Each row is followed by its class number.
[  3 -21   1 -24 -27   9  26   8  23  26  -6  69   0  22   7  19 -28 -29
  25 -34  16  25   8  34  43 -52  21  19  18  31 -21 -27  15  20  -6 -20
   7 -24  19  38  21  30  -5] => 4
[-23  10  -9  -2  23 -22  14 -27  11 -29 -25   0 -19  21  73  12 -24  20
  -5  14  -5 -17 -12 -20   2   9  31 -20 -28 -23  25   5  29  85 -33   4
 -20 -10  -9 -74 -25 -34 -17] => 4
[-25 -24  11  -1   0 -17  29  -8  19 -18 -33   3  -9  12  16  -4  10 -18
  10  -5  14  -8  -2  17   8 -18  15  33 -28   9   8   5  -8  25   5  17
 -16  -8  16 -15 -11 -32 -13] => 7
[-19 -15 -10 -16   4  -8  39  -4   5  11  -7 -20   9  -3  13  -4 -11 -14
 -28   8  35  -2  -2  31  40  -4  -6  -8  26  10  30   1   7  12   1  14
   1  -6  -8 -13  -3  -4   2] => 1
[  4 -49 -20 -12  -4 -19  43  -2   1  36 -16 -55  -2  -7   0 -12  40 -15
 -22  12  41   5  19  39   4  -7  38  -8 -24 -36  30  -7 -17  -9   9 -13
  16  14 -13  10 -11 -11  11] => 2
[  2  25  -3   4  11 -27 -34  44  -4 -41   0 -16   8  39 -18  18  39  -9
  42   5 -29  25  -2 -56 -44  23 -39 -21  18  13  -6  24 -12 -44  16  -9
 -17 -10   5  10  -3  29   6] => 9
[ 56  -9  -2  36   6 -18 -11  -4  40  -7  47  22  17  -9  34  11 -29  20
  13 -26 -60   4  23 -24  17 -10  11 -35 -57  65 -14 -21 -21 -16  -4 -33
 -26   8   7  -1  20  49 -36] => 4
[-10 -11   2   1  -5  -1   9  16  -4  28 -21  31   0  60 -15  31  41   1
  60   8  42   1  22  -4  39 -29  -7  -1  39  69 -12 -20  -5 -13  39 -15
 -13 -17 -27   7  21 -27   2] => 1
[ -5 -41  12  24  22 -64  31  37   4  15 -19 -44  28  -4 -16  28  14 -21
 -20 -19   6   7   2  29  18  22  32 -25 -54   7  55   6 -18  16  -8  23
 -20  14  25  25   9 -29   8] => 0
[ -5   3 -22  27  35 -28  15  36  36  19 -21  30 -21  28  66  31 -23 -14
  34 -47 -55 -12  19 -39 -35 -26  25 -24 -78  59   3 -21  16  26  20 -17
 -54   9  19 -34   9 -20 -16] => 4
[  2  -3 -17  37 -45  -6   6  40  13  19 -59 -12 -15  20  -3  20  37 -35
  21  23  92  -3  22  38  29   3 -28  18  19  15  16  -2  -6  56  24 -19
  56  21 -34  80  18  26   0] => 7
[ 27  28   1  15 -21  23   6 -12   6  -8   1  58  20  10 -40 -34 -31  29
  22   3  10  20   1   5  15  19  -2 -28 -35 -32  -7  14  12 -37 -26 -17
  -8  -9 -31  37  19  19  36] => 11
[ -9  19   2  18 -20 -17  18  10  32   0 -31  26   2  26 -26  25 -10 -21
  25 -44 -28  14  -4  15 -29 -14 -26  27 -24  18 -25   4  12  -9  32 -19
   5   3  44 -20   1  19 -17] => 9
[-20 -14   4  -5  15  -5  33 -14  19  57   8  47   9   7  31  15 -14  25
  19   5  -7 -25  20 -46   0  -8  53 -15 -30  46  15  -3   7 -38   9 -11
  -7   2  -8 -26  15 -53 -10] => 11
[-10 -27   6  -1  -3 -28  14  13  24  25  38  42   2  22 -10   8  12  23
  20  -8 -17 -13   1   1  -4  13  35 -28 -34 -11  -6  -2  23 -27   6 -30
 -43   8  17   1  29 -19  -1] => 11
[ -7   7   3  29  23 -38   2  15  21   9  -6  -1   4   6  31   7   3 -31
 -19 -13  -9   4   4  -9  -5  24 -10  12   6  -4   1   1 -18   0  13 -12
  18  11 -15 -20  13  14  11] => 3
[-11  34  -3  -2  -5  11  29 -12 -18   4  12  -2   6  28  -1 -22 -36  16
  20  46   6   3  27 -23   9  17  19   7   2 -25  17  18   4 -50 -13  -6
  -4 -10 -14 -16  14  24  -6] => 0
[-15  22  -1  23   9  -9  32  -3  28  21 -16  27  38  13  47  17 -15   1
   5 -41  -8 -32  17   1  23  -2  29   1 -60  -5  19 -15  26  41 -11  -1
   5   6   2 -46  21  -6 -37] => 4
[ 21 -20  42   0  32 -31 -23  17   6   8  20   3  -1 -27 -12  -3  -8  36
   3 -21 -78  -2   8 -53   6  13   0  -5  16  35 -19  -2  -1 -44   7   0
 -39  -8 -11   8 -11 -28  -1] => 8
[-41  15 -24   1  15  -5  48  -7  58   8  31 -29  -6 -29  39   5 -29 -23
 -51 -10 -24 -38 -18  49 -27  -7 -45  13 -35  -9 -34   9  14  31  16   0
  66   4 -10 -31 -29  24 -43] => 2
[ -3 -11   0 -39  23  -5   3   3   4   7  32 -13   2 -48   3 -15   1  16
  -8  43  -6   8  11 -52   3   7  16 -14  24  38 -11  18 -21  -6  -5  30
  27 -10  -6  -4   8  27  -5] => 6
[-20  -6  -9   0 -19  -4  36  56   9  62  41 -42   3  20 -17  33  23  -8
  -2  33  62   6   0 -14  35  19   5  13  27  25   2  -9  -4 -21  42  -8
  -8  -4 -18  34  39  47   9] => 6
[ 31 -26  14 -60   8  48 -25  29 -38  -2 -21 -14 -35   5 -14  30  16 -37
  25 -41   3  25  22 -36 -41 -33  16  37  54  22 -21 -27 -20 -34  23   6
   7 -18   2  13 -49  -9  -8] => 2
[ 14  16 -17   2 -13   8   9  -1   5  13 -18   3 -22   4 -31  17   1   4
   1  -7   7   3  -5  27 -16 -13  -1 -14 -43  -8  12   4   5  29  -4 -23
  -2  13   5  12   1  10  -6] => 10
[ -5   8  -9  14  -6 -13   4  18  10 -27 -41  26   2  37  30  -8  -1   4
  42 -17  22  14  -5 -16 -16   7   2 -15 -19 -29  17 -16  10  11 -25 -19
  -2 -11   9   0 -21  20  -3] => 9
[-25   0 -15  35 -19 -22  -2  12  48  47 -21  -8 -25  38   9  20  15  18
 -20  17  38  -8 -21   7 -39 -15   8  16  -2  -4 -14 -21  -1 -10  11 -66
  24  32 -25  41  -5  23  11] => 8
[ -7  45   2   3   0  -7  16   5  16  24  56  12  -2 -28  13 -13 -37   3
 -22  -5  -5 -12  10 -11  14   5 -10  -2  20  11 -43 -13  -5 -35   5 -34
 -13   4  14 -44  43  18 -11] => 6
[ 17 -55  -4  46   3 -33  47 -15  21   0   2  28   9 -19  23  27 -12 -19
   5   0 -19 -27  13  32   4  12  32 -12 -53 -16  13   1 -33   2   5 -10
 -14   1  28  -1 -15  -5   0] => 11
[ 12 -27   6 -13   5 -29   1 -23   2  25  16  14 -10 -25 -26  14  -8 -19
   1 -23 -18   3  29  31  19  -5  22 -12   1  23  -2   7  -8   4  13 -21
 -12   2  31   1  15 -45   4] => 10
[ 27   0  14  16  12 -32  18  14  30  38  25  16 -14   2  24  19  -3  10
  18 -22 -32 -17   9 -28  -3  14  31  -2 -22  29 -14 -24  -1  -7  22 -41
 -13  17 -26 -33  34 -32 -21] => 10
[  60   -8   27  -12   16  -33    8   -2   13   22   37  -14   20  -50
  -31  -22  -12    5  -39   31  -51   -6   33  -54    4   -8   38   16
   29   80  -18   -2  -35 -114    1    0   -1    6    6    7   13   -6
    8] => 1
[ -6 -53   7   9  24 -38   0  29  18  25  -2  50 -17   0  32  10  32  -7
  20  -7  -7  -8 -15 -46   8 -13  35 -24   4  19  -5 -15 -19  21  14 -17
 -44  -6  15 -19 -11 -33  13] => 6
[ 51   9  -1 -23 -15 -28  11  12 -35  32 -11 -30 -53  23 -28   5 -18 -27
  -4  62 -16  40  30  -4   9 -13  10  14  38  12   8  17  16 -22  -9 -18
 -22 -28  30  23 -19  15  39] => 4
[ 19  -9  19   7   8  -1 -19  33 -33  10  -9  19  -1   1 -14   6  45  12
  24 -12   9   2  17 -50   9   8  -4  -9  43   2   1   5 -15 -25  28  11
 -40   4 -15 -18  19 -25  27] => 6
[ 45  -2  14 -10  -4 -18  -2  11   0  40   2 -38   3 -10  -1 -12  11 -26
  -8   3 -13   8 -15  13  15   1   5  17  26   4  12  -3 -20 -31   9 -12
  -3   6  -2  16   4   7  40] => 5
[ -5 -65   4 -39  38  -5  18 -33   8 -24  25   3   0 -49  19 -20 -34  -4
 -33  -6 -18  14   6 -13  -2 -10  44 -12  -4  39   1 -17 -19  10 -17  50
  16 -15  18  -9 -50 -23 -19] => 1
[  6  39   2   0 -16  24  -7 -13  -6  -1  16  39  -8 -18 -42 -59 -15  10
 -12  11 -14  13   7   4   6 -23 -25   0  -2 -20 -22  24   9 -39  -7  -8
  -6  -7  25   0  23  -2  24] => 6
[ 18  35  12  27   3 -11 -45   6 -15 -29   6   0  21  28 -24 -17  43  20
   4  19   3   3   2   7 -24   5 -34 -16  16  -8 -11   6 -39 -24 -10 -21
   6  -3 -24  21  28  17  18] => 10
[ 15  -7  18  19 -17   5 -42 -17  12 -33  -7  59   4  35 -15 -18 -12  33
  -1 -25 -10  35  19  15 -27  -9 -17 -22 -14  -1 -32   2   6 -25 -18 -36
 -19  11   9 -13  26   8 -11] => 4
[ -7 -21 -17  11 -20  -3  32 -23  59 -12 -41  25   3 -58  -6 -10   4   9
   5  -8  -9  -1 -48  10 -35  -2  12  10 -74 -21 -17   8 -12  44  -5 -17
  28  34 -38  38 -42  63 -26] => 7
[ 11 -66  -3  39 -24 -10   0  29  48  22  -2  70 -23  -4  11  36  30  -8
  66 -38  24  20  47   1  36 -42   1 -15   2  69 -13  -3  -3  26  23 -26
  18  22   5  54  45   1 -33] => 7
[ -1  23  -3   6 -23  32 -27  21 -17  25  -2   5  27  63  -1  -5  38   6
  25   1  26 -13   4 -20 -17  12   1   4 -10  12  31 -17  -4 -56  41 -35
  -7  31  -7  -1  30  -4 -18] => 5
[ 28  40  32  33 -28 -16 -22  -2 -38 -34  12  -2  27  -5 -52 -20  26  -2
 -24  36  -2  -2  33  24  21  22 -22  36  56 -24  13  24 -11 -22 -11   4
   9   6  26   9  43  11 -20] => 7
[-35  -7   3 -15  15   6 -11  -5 -11 -11  34  -1  25   5 -15   2  15  -6
  -5 -14   3 -20   5  37  -2  17  -8 -17 -18 -20  15   3 -10   9  10  20
 -24 -12  12  -6  40 -33 -14] => 10
[ 34  28  28 -14  14  27 -40  -5 -17   8  -5 -13   1  14  -8  -7  33   7
  37  18 -31 -14  -8 -16   2  -1 -44  -3  35   3 -20   1 -29 -32  -1 -13
  -9 -17 -45 -14  11 -14   3] => 5
[ 37  22  24   7   2 -14 -17  39 -34 -31 -12  16 -25 -12 -13  20  30  23
  29 -25 -69   8   9 -26 -57 -15 -30  31  42  14 -20  -2  -1 -28  22  -2
   8  24  15  -6   6  11 -20] => 8
[ -7 -27   2   7  26  26 -32  -6 -15 -17 -50 -29  21  43  44 -18  51  -9
  31 -27  12 -38 -24  31 -25   3 -10  -4 -48 -57  37 -21 -37  40  10  39
 -41  -8  -3 -34 -35  -8  19] => 5
[ -3  -5 -26 -25   9 -14   6  -9  22  44  53   5  35  63  20   6 -18 -39
   6  27  -6  14  -7   6  35  -3  23 -18 -17  53  12 -22 -15 -10  19 -21
 -26 -33   1  20   8  70  -7] => 4
[ 58  11   6 -59 -18  35  13 -11 -20  58  34 -42 -37 -13 -15 -14 -37  -1
 -24  22  -3  19  -8 -21   4  -1  31  14  26   9  12 -30   0 -78 -12 -37
  -9   9 -17  24 -19  11   0] => 5
[-26  -7   5   7  -2 -34  37   1  -5  16 -28  27 -19  21   9 -10  19 -29
  20  40  -3  -9   9 -18   9  -2  19  41   7  13  -3   9   2  41  40  18
   9 -10  12 -29 -20 -30  -9] => 7
[-34 -13  -9  -6  18  -7  48  12  14  45 -19 -12 -11  11  12  12 -11 -21
  23 -10  -1 -12  24  -1   8  17  44  -3 -37 -34  32  13  31  -3  -6 -11
 -33  -2  18  -9  -2 -42   3] => 5
[ -1 -27  12   1  15 -20  40  12 -12  19 -48 -34 -37  40  -4  16 -25  -1
  16   7  -6  14  30 -19 -34  28  32  10 -32  -4  19   3   9 -21  15  -9
 -21  10  -6 -23 -43 -19 -11] => 0
[  6   1  -1   0   6 -28 -54   4  -5 -26 -24   6   3  74  -9   0  74 -13
 -13  10  51   9  10  24 -18 -18   7   9   9  19  10 -19 -35  20   3   3
  49  20  18  20  17  14   9] => 3
[ -1  13 -49   6   3  -5  23 -28  24 -40  25 -27 -23  44   5 -24  11  10
  -8   3   8  -5 -21  39   8 -18  27 -25 -25 -48  23 -20  27  27 -19 -31
 -27   6 -14  37 -40  40  11] => 1
[-16   0  -6  28   8 -27  14  12  12  -3 -32  29 -22  37  21  -1  11   2
  19   2  18  15   7 -32 -21  27  35   5 -32 -32   9  -9   4  -9  -1 -38
  -7  15 -23  -9   4 -15   9] => 3
[-11 -15   3  11  20 -28  43  16  24  28   6  13   5  50  28   5  -8  10
  16  32 -15 -18   4 -36 -26  36  46 -11 -36  -2  -5 -22  -9 -31   8 -39
 -25  -8 -24 -17 -16  19 -14] => 11
[ -9  18  14  15 -12  11   5  14  12 -25   0  48  -3  33 -11  -2  -8   6
  24   0 -19   2  -6  -7 -10 -28 -33  16 -11   9 -23  26  -1 -27   9   6
   9  -3   7 -14  19  -1  -8] => 0
[  3  -1  -2  14 -21   6  -1 -24  -4  25   9  60  14   1 -47 -23   8  -2
  14  36  13   7  21  24  30  -4 -18  -5   8  -4   9  25  -2 -15  -3   4
  -3  -9  -2  32  28  18  -6] => 7
[-37  -9  11  -6   0 -17   1   0  10 -18 -27  11  15  11   8  31 -15   8
   4 -11   6 -14  -4 -27 -13  23   8   0   6  19   4  -4   4  15  11   2
 -12  -8  19 -34 -20 -19 -36] => 9
[ -8  -3   7   5  23 -20   5 -17  22   4   4   6 -11  -9  42 -25  -1 -12
 -17  -5 -22 -14  11  -3  -1   3   6   9  11 -45 -13   0  -5  17  -1   3
  41   9 -12 -49  11 -38  -2] => 8
[-21   0   3  27  -4 -18   8   5 -25  -2 -39  24 -17  21 -24   1 -21 -14
  37  27  13  32  32  20  12  -3 -17 -21   4 -13  -4  20 -10   4 -21 -31
  -3 -23  21  19 -15  -6   9] => 0
[  6  16   7  -3   4  13 -48  -8  18 -24  -1  31  14  27 -38  -2  30  25
  35 -24 -19  -4 -27  16 -10 -22 -19 -15 -42  16 -18   5 -10  27   4   1
 -20 -13  -9  18  19   2   8] => 10
[ -8 -14   9  27  29 -34 -32  -2  19   5 -28  13  18 -13   9  -8  10 -14
 -11  30  -1   3   8  -1   3  12  -1  -6 -16  -4  10  16 -40  24 -28  11
  14 -17  15  -7  15  14  19] => 3
[ 23  22  -6   5  -5  -2   9  -3  13  12  21  -4  13   7 -42  -8  -1  -6
 -12   0   3  12  -2  -6  -3   5   6   2   1   0  -9   1  -3 -79   3 -25
 -21   7 -16  17   5  18  26] => 1
[ -9  39  -3  24  10  -2  -7  -3   2 -19 -18  10  -1   4  35  -1   7   0
  14  -2  -2 -18  -7 -13  -4  -9  -8  10  -8 -31  -7 -10 -20  21 -12 -13
  24  -3  -8 -27  -1 -10  -4] => 8
[-39  44  -3 -30  13  18 -11  19   9  -7  42  40  -3  44 -10  -3  33  14
  14 -43  -1  14 -35 -36 -25 -31   3  12 -18   3 -33 -22  16 -10  21  25
  23   2 -20   7  22 -36   4] => 8
[-23  -4  -8  -6  43 -14  -9  11   5  14 -51  14  18  23  20 -14   4 -14
  31 -18   5   1  18 -29 -32  25  40  -1 -63   0  36  -7  -9 -15  -2  15
 -25  -2  -5  -3  10  -9  22] => 3
[ 20  31  10 -16 -15   2 -26  -9 -14  18  40  28  -2  40   9   7   3  19
  21   9  -9  20   5 -15  11 -26 -22 -16   5  45 -15  -8   2 -42   0 -33
 -24 -10  11 -40  39   1 -18] => 4
[ 22 -23  15  29 -32  18  -1  13  23  -1 -22  20 -17 -32  -6   4 -10 -14
  -5 -11  11  -8   9  16  -6 -20  -1  25 -28 -24 -22  10 -19 -11 -11  -6
  16  13  49   1   1 -16   7] => 5
[ 14  42 -12  15 -15  32 -28  14  -1 -10 -15 -50 -29  25  29  -4  15 -17
  -2 -32  53   4 -25   5 -15 -21 -42  25  10  -2 -16 -19 -26   9  38  -5
   0  13 -17 -23   2  21  45] => 6
[ 17   5 -11 -11  -3  17   7  -5  16 -24  25  12  -7 -27  43 -40 -46  -3
 -18 -10  16 -11 -24 -10  14  36  -6 -15   3 -32 -14 -18 -10   5   4 -14
 -16   8 -33 -31  -2  33   5] => 6
[ -3 -19 -17 -16   6  -1  40 -35  56 -17  -9  69 -11  41  92  31 -61 -23
  -5 -37  27 -11 -10  -9  26 -17  58  -6 -20   5 -13 -35   6  62 -25 -27
   7  -4 -13 -60 -32  10 -38] => 4
[ -2  36  -8  -5 -15  27   3  13   7  10  14  11 -15  -1 -16 -31   3   9
   7   1  20  19  14  -5   4  -8 -31  -1  19  -6 -31  13   9 -12  21  -6
  20  12 -23 -13  56  17  12] => 6
[-23 -17   0 -17  23 -11  29  -3  44  -1 -18  32 -42 -10  17   9  -4 -36
  11  -1  -5   8  10 -29  -2 -11  -7   4  19  14 -35  29   2  30   3  12
  28  -5 -40  -8 -11 -36 -10] => 7
[ -7   7  -4  15  18 -40  18  11  21  10 -23  17  -8  -4  16  -9 -18  -1
  -5  29   8  16   8 -40  -9  31  28  -5 -47   0   8  10  -8  -3 -21 -10
  12   4  -3 -22   5   6   9] => 3
[ -1 -31  -1 -28  -1   6 -38   9 -18  -1  19 -31  -5  18 -23  34  51   3
  39   3  31  26   9  12 -11  -3   5  -8  21  30  12   3 -22  11  23   9
   4  -6  -7  43  31   0   6] => 10
[ 59  18  -7  10  -7 -19  -3 -24  33  -7 -16  33  -6   0   5 -48 -32   1
  15  12 -32   8  12 -14 -17   3   3 -12 -26 -29  -5   6   2 -40 -40 -30
  16  -4  13  -4 -18  42  12] => 9
[ -8  35   5  -7  -4  13  27   2   0  11   9 -13 -10  19 -13 -56   8 -21
  13  12  -5  21  15  -1  11   1 -15  28  -5 -32  -4   9  14 -21  11   7
   7  -9 -35   4  30 -11   4] => 7
[-28  39  -2 -33  17   4 -11   7 -31 -38 -10 -44  11  62  -8  -7  13  -3
  -1 -12   3  -6 -19  19 -22   4 -20  -3   5 -26  19  -3  -1   6   4  12
 -21   0  -6 -11 -22  28  -4] => 0
[ 59  10   5   4 -30  19  -9 -30  -7 -16   1  15  17  22 -16 -63   3 -22
  11   5  21  26   4  50  43   5 -26 -11  -4 -65  12  20 -14 -37 -17 -16
  26 -10 -15  20  13  16  57] => 11
[-10  46  21 -15  16   9 -48  29 -39  -8  -5 -27   4  51 -28  16  51  32
  40 -26  -9  14 -13 -37 -22 -11 -10   0  -8  38  15  -5   4   7  22  10
 -38 -13  -4 -10  14 -34   5] => 10
[ -1  23 -18 -13  18  15  -1  15  -5   0  30  -7  -4   0 -16  26 -19 -18
  18  -3 -10  29 -31 -56 -15  25  -5 -15  -1  23  -8  -3   1 -20  17   2
 -26 -17 -29   4 -40  24   8] => 1
[ 25 -12   1   4 -13 -13  26   2  35  37  16  30 -30   3  49  28 -58  11
  14 -23  -2   7  31 -17   9  -7  26  -2 -25  53 -15 -21  28 -12  -1 -36
 -10  11   7 -27  20  -2 -25] => 4
[-24   6  -5  -3  13   7  18 -15  -7   9   0 -11   8  38  24   2 -22  16
  19  -1   7  -6  -3 -24  21  18  48 -15 -41   2  38 -11  13  21   8  -2
 -40 -19  -7 -17 -26 -22   7] => 11
[-21   7 -23  17  -4 -47  37  23   7  18  -2 -50 -39   6   9   4   2   4
  11  46  45   4  24  -3  -2  13  22  -1 -16  -7   8   9  29  -6  -8 -16
  -5  -1  26  -2 -15 -12  31] => 1
[  0 -32  -3  28  12 -53  35 -10  14 -12 -41  31 -11   2  13 -10  15 -11
  33  13 -32  -4  16   1  -4  -6  63   9 -44 -20  33   9   2  34 -22 -18
 -40  -3  40   2 -29  -1 -18] => 7
[ -4   6 -26  -7   8 -14 -33  35 -10  -8  -5   7  18  66  -1 -44  18   7
  15  20   2  11 -19  -9 -39  24 -21 -24 -16 -21  30   1  -1 -38  16  -4
 -34   1  -1  37 -18  76  34] => 8
[ 27  13  26  21  -2  22 -14  -4  -4 -23  -8  13  46  22 -38 -46  21 -17
   0  -8 -31  15 -10 -16  19   7 -35  21   1   1   4  11 -41 -45  25  16
 -29 -12 -44  17   6  24   5] => 7
[ -7   8   4  -2   0   7  10 -27 -25   0 -18 -32   1  14   4   0 -21  10
  25 -10  14  -1  32   9  13  16  14   1  -9 -17  37  15   6 -18   5  -1
 -15   9  -6 -28   4 -21  -2] => 0
[  5  16  -1  10 -14 -11  44  -5   5  41  26 -19 -15   5  31  -1 -26 -28
 -11  51  24  -8  37   2  44  13   2  19  33   7   1  14  -6 -28  11 -18
  39   1   8 -38  29 -26   0] => 5
